Below are the code and all the weights of a small trained network. Each question names an input and a target symbol and asks about switching units off, where a switched-off unit gives its printed mean instead of its output.

import numpy as np


def w(rows, s, z=0):
    codes = np.array(rows[::2]) - 128.0
    scale = np.full(codes.shape[1], s)
    scale[-1] = z or s
    return codes * scale


def norm(h):
    return h / np.sqrt((h * h).mean(-1, keepdims=True) + 1e-5)


def f(y):
    return np.maximum(y, 0)


def softmax(a):
    e = np.exp(a - a.max(-1, keepdims=True))
    return e / e.sum(-1, keepdims=True)


def log_softmax(a):
    a = a - a.max(-1, keepdims=True)
    return a - np.log(np.exp(a).sum(-1, keepdims=True))


def net(x, mask):
    ids = ['ΘΞΦΨΩγδεηλμ'.index(c) for c in x.split()]
    T = len(ids)
    res = E[ids] + P[:T]
    r = norm(res)
    for j in range(3):
        rows = slice(2 * j, 2 * j + 2)
        q, k, v = (r @ M[0][rows].T for M in (Q, K, V))
        z = softmax(np.where(np.tri(T) > 0, q @ k.T / 2**0.5, -1e9)) @ v
        o = O[0][rows]
        res = res + np.where(mask[j], z, o[:, -1]) @ o[:, :-1]
    y = f(norm(res) @ A[0][:, :-1].T + A[0][:, -1])
    res = res + np.where(mask[3:19], y, B[0][:, -1]) @ B[0][:, :-1]
    return log_softmax(norm(res)[-1] @ U[:, :-1].T + U[:, -1])


Q, K, V, O, A, B = {}, {}, {}, {}, {}, {}
E = w([
[140,129,129],'Θ',
[90,144,129],'Ξ',
[140,131,127],'Φ',
[134,127,130],'Ψ',
[142,129,127],'Ω',
[34,138,2],'γ',
[160,251,163],'δ',
[100,134,131],'ε',
[140,130,127],'η',
[139,129,128],'λ',
[112,191,63],'μ',
],0.009)
P = w([
[178,79,198],'0',
[215,177,89],'1',
[218,215,111],'2',
[222,221,121],'3',
[227,227,124],'4',
[225,244,115],'5',
[226,248,119],'6',
],0.0012)
Q[0] = w([
[169,153,151],'H1',
[106,162,167],'H1',
[225,126,225],'H2',
[163,90,239],'H2',
[213,217,1],'H3',
[138,213,189],'H3',
],0.0074)
K[0] = w([
[113,106,164],'H1',
[66,183,124],'H1',
[254,88,212],'H2',
[212,159,180],'H2',
[1,180,166],'H3',
[147,85,253],'H3',
],0.0086)
V[0] = w([
[140,133,200],'H1',
[5,114,119],'H1',
[117,161,103],'H2',
[137,136,238],'H2',
[106,97,226],'H3',
[146,30,253],'H3',
],0.0046)
O[0] = w([
[33,112,168,109],'H1',
[187,101,35,109],'H1',
[153,72,147,165],'H2',
[85,218,61,90],'H2',
[252,99,80,83],'H3',
[212,221,81,3],'H3',
],0.0029,0.0045)
A[0] = w([
[94,98,57,164],'N1',
[106,57,189,112],'N2',
[88,178,133,116],'N3',
[76,148,130,166],'N4',
[97,88,218,180],'N5',
[129,3,133,253],'N6',
[61,177,144,83],'N7',
[102,84,53,167],'N8',
[192,87,76,175],'N9',
[74,36,126,223],'N10',
[176,102,86,128],'N11',
[109,117,210,173],'N12',
[116,150,209,176],'N13',
[57,117,84,116],'N14',
[134,225,120,106],'N15',
[189,124,186,162],'N16',
],0.006,0.0022)
B[0] = w([
[131,130,189,224],'N1',
[99,114,69,190],'N2',
[192,82,139,230],'N3',
[141,113,173,252],'N4',
[160,134,74,239],'N5',
[54,159,87,193],'N6',
[218,126,145,248],'N7',
[132,149,169,212],'N8',
[95,139,168,162],'N9',
[1,132,94,238],'N10',
[123,157,144,149],'N11',
[183,112,90,230],'N12',
[127,69,133,242],'N13',
[138,116,185,243],'N14',
[97,92,49,235],'N15',
[71,102,205,184],'N16',
],0.0046,0.0029)
U = w([
[149,120,112,41],'Θ',
[65,137,247,237],'Ξ',
[135,100,125,47],'Φ',
[154,188,46,212],'Ψ',
[144,88,136,117],'Ω',
[84,136,66,151],'γ',
[114,104,121,58],'δ',
[186,228,171,213],'ε',
[137,109,126,14],'η',
[142,111,115,3],'λ',
[62,74,82,159],'μ',
],0.014,0.0046)

Each question gives the input, a string of symbols that net reads in full, and the target symbol t.
The units are the heads (2 rows each of Q, K, V and O) and the neurons (one row each of A and B). Each row of codes is followed by its name. A weight is (code - 128) times the scale printed after its matrix; where a second scale follows, it is the last column's (O, A, B and U).
mask holds one flag per unit, heads first, then neurons. A switched-off unit (its flag False) gives its mean, the last column of its rows in O or B, instead of its output. The means were averaged over made-up inputs and are rounded, as every weight is.
A unit's drop is (log p(t) with every unit on - log p(t) with that unit switched off) / (log p(t) with every unit on - log p(t) with every unit switched off).
unit that matters most: the unit with the biggest drop
top k neurons: the k neurons with the biggest drops, biggest first
heads that matter: for each layer, one digit per head in row order, 1 if its drop is at least 0.15 and else 0, layers parted by /
drop when u is switched off: that unit's drop, to one decimal
input μ Ω μ η Ξ Ω Φ, target μ: heads that matter	001
input ε μ μ γ η, target ε: unit that matters most	H3
input γ μ μ, target Ξ: heads that matter	011
input ε η Φ, target ε: heads that matter	001
input μ η μ μ Θ, target μ: heads that matter	000
input ε μ δ Ψ, target ε: top 2 neurons	[N10 N13]
input μ μ δ μ Ω Θ, target μ: heads that matter	001
input μ Ω Φ γ μ ε, target μ: heads that matter	000
input μ μ η δ η Ξ Ω, target μ: heads that matter	001
input μ μ μ Ψ, target μ: heads that matter	000
input μ μ Ξ Ω, target μ: heads that matter	000
input ε λ Θ Ω, target ε: heads that matter	011
input μ μ Φ, target μ: heads that matter	000
input μ δ Ω μ, target ε: heads that matter	001
input μ Ξ μ Ω μ Θ Ψ, target μ: heads that matter	001
input μ Ξ γ Ψ Ξ, target μ: unit that matters most	H2
input Ξ μ Ψ Ω, target Ξ: drop when N7 is switched off	0.3
input Ψ μ δ Ω η μ, target ε: drop when H1 is switched off	0.3
input ε γ Ψ λ, target ε: drop when N10 is switched off	0.2
input μ Ξ μ μ Ω Ξ, target μ: top neuron	[N5]
